Below is a small trained network, with its code and all its weights. Each question gives an input and a target symbol and asks what happens when units are switched off, that is, made to give their printed mean instead of their output.

import numpy as np


def w(rows, s, z=0):
    codes = np.array(rows[::2]) - 128.0
    scale = np.full(codes.shape[1], s)
    scale[-1] = z or s
    return codes * scale


def f(y):
    return y / 2 * (1 + np.tanh(0.7978845608 * (y + 0.044715 * y**3)))


def softmax(a):
    e = np.exp(a - a.max(-1, keepdims=True))
    return e / e.sum(-1, keepdims=True)


def log_softmax(a):
    a = a - a.max(-1, keepdims=True)
    return a - np.log(np.exp(a).sum(-1, keepdims=True))


def net(x, mask):
    ids = ['εθλμπτψ'.index(c) for c in x.split()]
    T = len(ids)
    res = E[ids] + P[:T]
    u = 0
    for l in range(2):
        r = res
        for j in range(2):
            rows = slice(4 * j, 4 * j + 4)
            q, k, v = (r @ M[l][rows].T for M in (Q, K, V))
            z = softmax(np.where(np.tri(T) > 0, q @ k.T / 4**0.5, -1e9)) @ v
            o = O[l][rows]
            res = res + np.where(mask[u + j], z, o[:, -1]) @ o[:, :-1]
        u += 2
        y = f(res @ A[l][:, :-1].T + A[l][:, -1])
        res = res + np.where(mask[u : u + 8], y, B[l][:, -1]) @ B[l][:, :-1]
        u += 8
    return log_softmax(res[-1] @ U[:, :-1].T + U[:, -1])


Q, K, V, O, A, B = {}, {}, {}, {}, {}, {}
E = w([
[56,99,148,122,75,91,201],'ε',
[96,251,198,160,144,73,91],'θ',
[163,94,188,233,102,169,155],'λ',
[174,166,35,133,59,184,28],'μ',
[35,145,71,37,47,80,142],'π',
[146,34,82,247,120,4,93],'τ',
[91,103,178,144,71,163,187],'ψ',
],0.013)
P = w([
[42,127,9,187,199,180,159],'0',
[84,92,101,123,178,152,119],'1',
[95,97,141,134,144,146,104],'2',
[109,121,146,128,126,128,82],'3',
[125,141,151,131,109,116,89],'4',
[141,154,157,135,96,105,93],'5',
[157,165,169,136,87,94,101],'6',
[169,175,176,136,75,88,102],'7',
[178,184,183,147,63,80,113],'8',
[187,190,188,145,55,72,99],'9',
],0.011)
Q[0] = w([
[73,114,123,199,13,124,118],'0.h1',
[192,125,136,128,157,103,109],'0.h1',
[121,147,169,133,76,71,132],'0.h1',
[99,199,160,178,1,108,70],'0.h1',
[78,107,131,50,102,101,166],'0.h2',
[51,168,104,69,35,74,146],'0.h2',
[147,152,182,190,164,104,190],'0.h2',
[61,102,103,90,232,136,139],'0.h2',
],0.0085)
K[0] = w([
[206,198,194,132,50,66,87],'0.h1',
[77,131,120,102,106,124,179],'0.h1',
[191,127,142,103,55,134,117],'0.h1',
[196,130,170,122,19,53,143],'0.h1',
[67,101,137,79,102,108,210],'0.h2',
[29,159,126,1,93,56,93],'0.h2',
[228,137,221,232,90,60,137],'0.h2',
[69,150,149,184,205,135,238],'0.h2',
],0.0084)
V[0] = w([
[73,148,183,119,98,140,167],'0.h1',
[124,64,108,113,165,144,238],'0.h1',
[119,213,190,105,165,144,174],'0.h1',
[183,150,84,54,67,254,142],'0.h1',
[109,126,89,144,137,89,108],'0.h2',
[121,140,145,137,120,129,138],'0.h2',
[136,92,109,130,180,155,105],'0.h2',
[109,49,111,207,216,185,112],'0.h2',
],0.0082)
O[0] = w([
[238,191,71,130,209,133,144,137],'0.h1',
[1,222,79,186,106,160,149,3],'0.h1',
[201,72,34,103,225,129,182,110],'0.h1',
[53,84,187,223,219,156,84,42],'0.h1',
[133,142,126,139,129,131,69,174],'0.h2',
[131,137,135,106,150,131,150,130],'0.h2',
[157,130,118,214,98,87,135,101],'0.h2',
[207,183,131,187,125,83,177,97],'0.h2',
],0.0063,0.0072)
A[0] = w([
[141,144,197,77,164,123,148,189],'0.n1',
[120,184,188,150,84,136,77,250],'0.n2',
[111,132,73,146,55,156,111,90],'0.n3',
[118,121,70,70,135,210,53,190],'0.n4',
[134,101,83,144,200,93,99,78],'0.n5',
[135,182,122,168,155,89,90,40],'0.n6',
[155,34,101,114,151,217,177,230],'0.n7',
[119,195,198,158,254,101,139,226],'0.n8',
],0.0074,0.0023)
B[0] = w([
[152,113,123,66,151,117,82,186],'0.n1',
[155,203,167,133,108,141,132,254],'0.n2',
[124,112,105,136,179,211,139,167],'0.n3',
[152,143,128,140,158,246,76,195],'0.n4',
[119,171,106,178,46,123,125,120],'0.n5',
[23,172,99,121,134,75,56,149],'0.n6',
[114,141,146,132,254,123,136,132],'0.n7',
[121,163,177,104,161,168,86,169],'0.n8',
],0.0073,0.0058)
Q[1] = w([
[185,49,78,152,68,134,44],'1.h1',
[122,61,75,116,67,184,138],'1.h1',
[94,63,105,189,131,84,196],'1.h1',
[130,133,116,165,128,253,169],'1.h1',
[94,128,160,170,115,82,150],'1.h2',
[139,77,109,198,62,155,114],'1.h2',
[145,129,113,161,194,87,130],'1.h2',
[138,102,154,103,124,78,64],'1.h2',
],0.012)
K[1] = w([
[100,113,244,120,1,133,104],'1.h1',
[63,177,199,180,124,150,74],'1.h1',
[55,255,69,153,50,139,189],'1.h1',
[22,100,155,203,215,114,93],'1.h1',
[112,181,95,108,136,78,211],'1.h2',
[81,196,196,186,58,123,97],'1.h2',
[170,130,36,184,66,86,178],'1.h2',
[188,117,184,47,24,69,144],'1.h2',
],0.0083)
V[1] = w([
[102,112,63,209,78,176,130],'1.h1',
[181,155,227,179,160,238,220],'1.h1',
[99,77,155,132,102,24,254],'1.h1',
[229,128,114,236,143,55,63],'1.h1',
[69,206,124,150,128,140,84],'1.h2',
[111,153,165,203,81,118,109],'1.h2',
[127,20,120,127,71,109,135],'1.h2',
[244,116,136,160,118,166,125],'1.h2',
],0.0088)
O[1] = w([
[91,125,206,142,73,154,96,97],'1.h1',
[1,229,150,78,173,82,176,99],'1.h1',
[141,175,78,166,84,176,215,11],'1.h1',
[49,48,74,112,29,57,132,198],'1.h1',
[175,109,113,73,172,96,130,170],'1.h2',
[162,163,103,104,119,94,107,147],'1.h2',
[125,193,150,133,94,189,81,89],'1.h2',
[60,178,139,205,136,87,106,161],'1.h2',
],0.0094,0.012)
A[1] = w([
[175,160,186,172,162,88,127,164],'1.n1',
[186,254,74,159,185,94,111,149],'1.n2',
[207,181,101,182,123,202,219,90],'1.n3',
[97,98,185,59,116,42,140,136],'1.n4',
[70,4,185,186,144,133,231,127],'1.n5',
[184,151,135,185,99,62,85,84],'1.n6',
[203,138,203,139,124,97,139,98],'1.n7',
[213,115,161,84,179,175,97,1],'1.n8',
],0.0075,0.0042)
B[1] = w([
[59,111,153,114,136,179,149,163],'1.n1',
[137,121,160,71,152,127,222,168],'1.n2',
[237,213,66,147,169,161,140,139],'1.n3',
[136,154,55,213,145,202,100,250],'1.n4',
[174,136,97,117,218,60,117,137],'1.n5',
[115,74,198,83,150,182,189,213],'1.n6',
[106,105,31,134,141,181,2,160],'1.n7',
[47,115,36,117,47,92,188,186],'1.n8',
],0.0069,0.016)
U = w([
[164,159,94,169,139,192,109,152],'ε',
[169,81,99,97,193,30,121,137],'θ',
[56,180,63,154,101,83,118,95],'λ',
[117,133,109,194,153,148,42,138],'μ',
[53,19,138,73,161,254,167,20],'π',
[145,115,120,152,57,122,105,134],'τ',
[76,114,216,73,148,113,175,254],'ψ',
],0.0055,0.0034)

Each question gives the input, a string of symbols that net reads in full, and the target symbol t.
The units are the heads (4 rows each of Q, K, V and O) and the neurons (one row each of A and B). Each row of codes is followed by its name. A weight is (code - 128) times the scale printed after its matrix; where a second scale follows, it is the last column's (O, A, B and U).
mask holds one flag per unit, layer by layer, with each layer's heads first. A switched-off unit (its flag False) gives its mean, the last column of its rows in O or B, instead of its output. The means were averaged over made-up inputs and are rounded, as every weight is.
A unit's drop is (log p(t) with every unit on - log p(t) with that unit switched off) / (log p(t) with every unit on - log p(t) with every unit switched off).
The circuit of an input: a set's keep is (log p(t) with only the set's units on - log p(t) with every unit switched off) / (log p(t) with every unit on - log p(t) with every unit switched off). Starting from the 12 units with the biggest drops (on a tie, the unit counted first), units are removed one at a time, each time the one whose removal leaves the highest keep (on an exact tie, the one counted first), for as long as the keep stays at least 0.8.
circuit, biggest first: the units of the circuit, biggest drop first
most important unit: the unit with the biggest drop
top k neurons: the k neurons with the biggest drops, biggest first
top k neurons in layer l: the k neurons of layer l with the biggest drops, biggest first
which heads matter: for each layer, one digit per head in row order, 1 if its drop is at least 0.15 and else 0, layers parted by /
input τ τ π μ θ θ τ μ π, target μ: circuit, biggest first -> [1.n4 1.h1 0.n4]
input π μ τ θ ψ θ λ θ λ θ, target λ: circuit, biggest first -> [0.h1 1.h1 1.h2]
input θ μ θ, target μ: circuit, biggest first -> [1.n4 1.h1 0.n4]
input θ τ θ λ ψ ψ θ τ π θ, target τ: circuit, biggest first -> [1.h1 0.n2]
input μ θ λ μ τ μ μ π ε, target μ: circuit, biggest first -> [1.n4 0.n4 1.h1]
input θ ε τ ψ, target ε: top 3 neurons -> [0.n2 0.n7 1.n3]
input τ λ ψ θ π, target π: circuit, biggest first -> [0.h2 1.h2]
input τ ε θ θ τ, target ε: circuit, biggest first -> [0.h1 1.h1]
input ψ θ τ θ μ μ θ μ ψ, target θ: circuit, biggest first -> [0.n8 1.h2]
input λ π τ λ π λ ψ ε θ μ, target μ: which heads matter -> 11 / 11
input ε ψ λ τ τ λ, target τ: circuit, biggest first -> [1.h1 0.h1 0.h2]
input τ θ π μ λ θ π θ μ, target λ: circuit, biggest first -> [1.h1]
input μ τ μ π θ, target θ: which heads matter -> 10 / 11
input ψ θ ψ, target ψ: circuit, biggest first -> [1.h1 0.h1 0.h2]
input ε τ τ π τ π, target τ: circuit, biggest first -> [1.h1]
input μ τ ψ, target μ: which heads matter -> 10 / 10
input ψ ε θ τ ε π μ μ μ λ, target μ: which heads matter -> 11 / 10
input θ π μ θ π π θ τ θ μ, target θ: top 2 neurons in layer 0 -> [0.n8 0.n1]
input μ τ τ ψ λ ψ ψ, target λ: which heads matter -> 01 / 10
input ε λ ψ, target ε: which heads matter -> 11 / 10
input μ θ θ λ, target θ: most important unit -> 0.h2
input θ ε μ τ θ ε θ, target ε: which heads matter -> 10 / 11
input π θ τ τ λ μ θ ψ τ, target λ: which heads matter -> 11 / 10
input τ π ψ, target τ: which heads matter -> 01 / 10
